Here is a tiny trained network, its code and every weight. The questions are about switching its units off for an input and a target symbol, where a switched-off unit gives its printed mean instead of its output.

import numpy as np


def w(rows, s, z=0):
    codes = np.array(rows[::2]) - 128.0
    scale = np.full(codes.shape[1], s)
    scale[-1] = z or s
    return codes * scale


def norm(h):
    return h / np.sqrt((h * h).mean(-1, keepdims=True) + 1e-5)


def f(y):
    return y / 2 * (1 + np.tanh(0.7978845608 * (y + 0.044715 * y**3)))


def softmax(a):
    e = np.exp(a - a.max(-1, keepdims=True))
    return e / e.sum(-1, keepdims=True)


def log_softmax(a):
    a = a - a.max(-1, keepdims=True)
    return a - np.log(np.exp(a).sum(-1, keepdims=True))


def net(x, mask):
    ids = ['αβγδεζηθλμξπτφω'.index(c) for c in x.split()]
    T = len(ids)
    res = E[ids] + P[:T]
    u = 0
    for l in range(3):
        r = norm(res)
        for j in range(2):
            rows = slice(2 * j, 2 * j + 2)
            q, k, v = (r @ M[l][rows].T for M in (Q, K, V))
            z = softmax(np.where(np.tri(T) > 0, q @ k.T / 2**0.5, -1e9)) @ v
            o = O[l][rows]
            res = res + np.where(mask[u + j], z, o[:, -1]) @ o[:, :-1]
        u += 2
        y = f(norm(res) @ A[l][:, :-1].T + A[l][:, -1])
        res = res + np.where(mask[u : u + 4], y, B[l][:, -1]) @ B[l][:, :-1]
        u += 4
    return log_softmax(norm(res)[-1] @ U[:, :-1].T + U[:, -1])


Q, K, V, O, A, B = {}, {}, {}, {}, {}, {}
E = w([
[103,180,138],'α',
[150,113,120],'β',
[9,194,104],'γ',
[180,81,142],'δ',
[104,15,160],'ε',
[123,13,163],'ζ',
[97,253,74],'η',
[65,118,111],'θ',
[147,118,116],'λ',
[123,23,158],'μ',
[151,115,115],'ξ',
[173,123,89],'π',
[147,127,113],'τ',
[141,81,182],'φ',
[115,110,180],'ω',
],0.021)
P = w([
[126,59,4],'0',
[154,55,16],'1',
[175,57,43],'2',
[188,77,81],'3',
[201,97,115],'4',
[235,129,151],'5',
[252,156,178],'6',
[254,192,209],'7',
],0.0043)
Q[0] = w([
[249,81,185],'L0H0',
[54,141,145],'L0H0',
[54,134,166],'L0H1',
[93,147,153],'L0H1',
],0.013)
K[0] = w([
[222,148,251],'L0H0',
[68,134,77],'L0H0',
[95,68,77],'L0H1',
[69,117,116],'L0H1',
],0.012)
V[0] = w([
[151,171,55],'L0H0',
[105,111,2],'L0H0',
[93,105,105],'L0H1',
[90,101,83],'L0H1',
],0.009)
O[0] = w([
[146,118,101,51],'L0H0',
[185,187,254,251],'L0H0',
[115,100,152,144],'L0H1',
[102,155,86,229],'L0H1',
],0.0091,0.0011)
A[0] = w([
[160,89,221,87],'L0N0',
[2,123,110,152],'L0N1',
[199,219,118,1],'L0N2',
[207,139,75,105],'L0N3',
],0.0076,0.0049)
B[0] = w([
[145,39,85,166],'L0N0',
[58,153,2,149],'L0N1',
[142,168,131,140],'L0N2',
[97,197,149,254],'L0N3',
],0.0049,0.0028)
Q[1] = w([
[206,36,119],'L1H0',
[48,171,58],'L1H0',
[169,6,77],'L1H1',
[114,92,81],'L1H1',
],0.015)
K[1] = w([
[255,62,69],'L1H0',
[85,83,196],'L1H0',
[160,61,146],'L1H1',
[16,45,41],'L1H1',
],0.011)
V[1] = w([
[38,107,42],'L1H0',
[111,203,1],'L1H0',
[74,201,134],'L1H1',
[166,126,96],'L1H1',
],0.0059)
O[1] = w([
[99,146,132,4],'L1H0',
[254,131,140,116],'L1H0',
[118,27,210,7],'L1H1',
[211,135,214,163],'L1H1',
],0.006,0.0031)
A[1] = w([
[119,120,193,164],'L1N0',
[92,5,190,2],'L1N1',
[124,224,114,149],'L1N2',
[101,121,66,61],'L1N3',
],0.015,0.009)
B[1] = w([
[137,54,119,163],'L1N0',
[152,254,119,219],'L1N1',
[70,178,210,253],'L1N2',
[141,123,49,117],'L1N3',
],0.012,0.004)
Q[2] = w([
[85,124,109],'L2H0',
[246,86,111],'L2H0',
[46,117,175],'L2H1',
[91,168,42],'L2H1',
],0.011)
K[2] = w([
[84,89,158],'L2H0',
[181,224,39],'L2H0',
[82,145,101],'L2H1',
[100,47,1],'L2H1',
],0.0089)
V[2] = w([
[186,93,134],'L2H0',
[133,42,96],'L2H0',
[1,143,102],'L2H1',
[140,121,237],'L2H1',
],0.0075)
O[2] = w([
[204,35,116,152],'L2H0',
[72,3,149,42],'L2H0',
[223,26,196,3],'L2H1',
[99,66,182,162],'L2H1',
],0.0035,0.004)
A[2] = w([
[58,119,39,25],'L2N0',
[133,252,196,127],'L2N1',
[102,104,127,1],'L2N2',
[62,194,254,115],'L2N3',
],0.0084,0.0058)
B[2] = w([
[113,254,171,122],'L2N0',
[202,48,114,255],'L2N1',
[192,230,121,107],'L2N2',
[120,91,114,190],'L2N3',
],0.0078,0.0071)
U = w([
[121,105,220,114],'α',
[135,97,147,74],'β',
[79,142,149,253],'γ',
[126,4,77,25],'δ',
[114,155,122,220],'ε',
[135,132,113,100],'ζ',
[145,216,187,90],'η',
[72,65,130,211],'θ',
[155,78,155,135],'λ',
[141,140,116,110],'μ',
[153,104,143,56],'ξ',
[220,187,163,118],'π',
[171,124,167,77],'τ',
[129,199,71,134],'φ',
[73,97,44,179],'ω',
],0.022,0.0058)

Each question gives the input, a string of symbols that net reads in full, and the target symbol t.
The units are the heads (2 rows each of Q, K, V and O) and the neurons (one row each of A and B). Each row of codes is followed by its name. A weight is (code - 128) times the scale printed after its matrix; where a second scale follows, it is the last column's (O, A, B and U).
mask holds one flag per unit, layer by layer, with each layer's heads first. A switched-off unit (its flag False) gives its mean, the last column of its rows in O or B, instead of its output. The means were averaged over made-up inputs and are rounded, as every weight is.
A unit's drop is (log p(t) with every unit on - log p(t) with that unit switched off) / (log p(t) with every unit on - log p(t) with every unit switched off).
The circuit of an input: a set's keep is (log p(t) with only the set's units on - log p(t) with every unit switched off) / (log p(t) with every unit on - log p(t) with every unit switched off). Starting from the 12 units with the biggest drops (on a tie, the unit counted first), units are removed one at a time, each time the one whose removal leaves the highest keep (on an exact tie, the one counted first), for as long as the keep stays at least 0.8.
circuit, biggest first: the units of the circuit, biggest drop first
top k neurons: the k neurons with the biggest drops, biggest first
k most important neurons of layer l: the k neurons of layer l with the biggest drops, biggest first
heads that matter: for each layer, one digit per head in row order, 1 if its drop is at least 0.15 and else 0, layers parted by /
input δ μ δ φ, target φ: circuit, biggest first : [L1N1; L0H0; L1N2]
input δ δ δ π π μ ω, target ω: circuit, biggest first : [L0H0]
input π ω δ ω φ α π, target φ: circuit, biggest first : [L0H0; L2N1]
input α τ π ω φ δ λ, target φ: 2 most important neurons of layer 1 : [L1N3; L1N1]
input η π π β ω φ ε, target ω: circuit, biggest first : [L0H0; L1N1]
input η δ φ δ ε, target φ: circuit, biggest first : [L1N1; L1N2; L0H0]
input ξ λ β α μ φ ε β, target φ: circuit, biggest first : [L0H0; L2N1]
input φ π λ, target φ: circuit, biggest first : [L0H0; L2N1; L2N0]
input π φ λ δ, target δ: circuit, biggest first : [L1N1; L0H0]
input ε π β ζ δ ω α π, target ω: heads that matter : 10 / 00 / 00
input ω π ω, target ω: top 2 neurons : [L0N1; L1N2]
input μ ε λ α α η β δ, target δ: 2 most important neurons of layer 1 : [L1N2; L1N1]
input β μ η π γ φ, target φ: circuit, biggest first : [L0H0; L1N1]
input π ω π, target ω: top 2 neurons : [L1N1; L2N1]
input φ τ μ, target φ: top 3 neurons : [L1N1; L1N2; L2N1]
input π ω φ η, target η: heads that matter : 10 / 00 / 00
input δ δ α π θ, target θ: 2 most important neurons of layer 1 : [L1N0; L1N2]
input π β ω ξ, target ω: top neuron : [L2N1]
input λ ω π θ θ, target θ: heads that matter : 10 / 01 / 00
input μ π π η, target η: most important neuron of layer 1 : [L1N2]
input δ ξ δ ε ε ω δ ζ, target ω: top 2 neurons : [L1N2; L1N1]
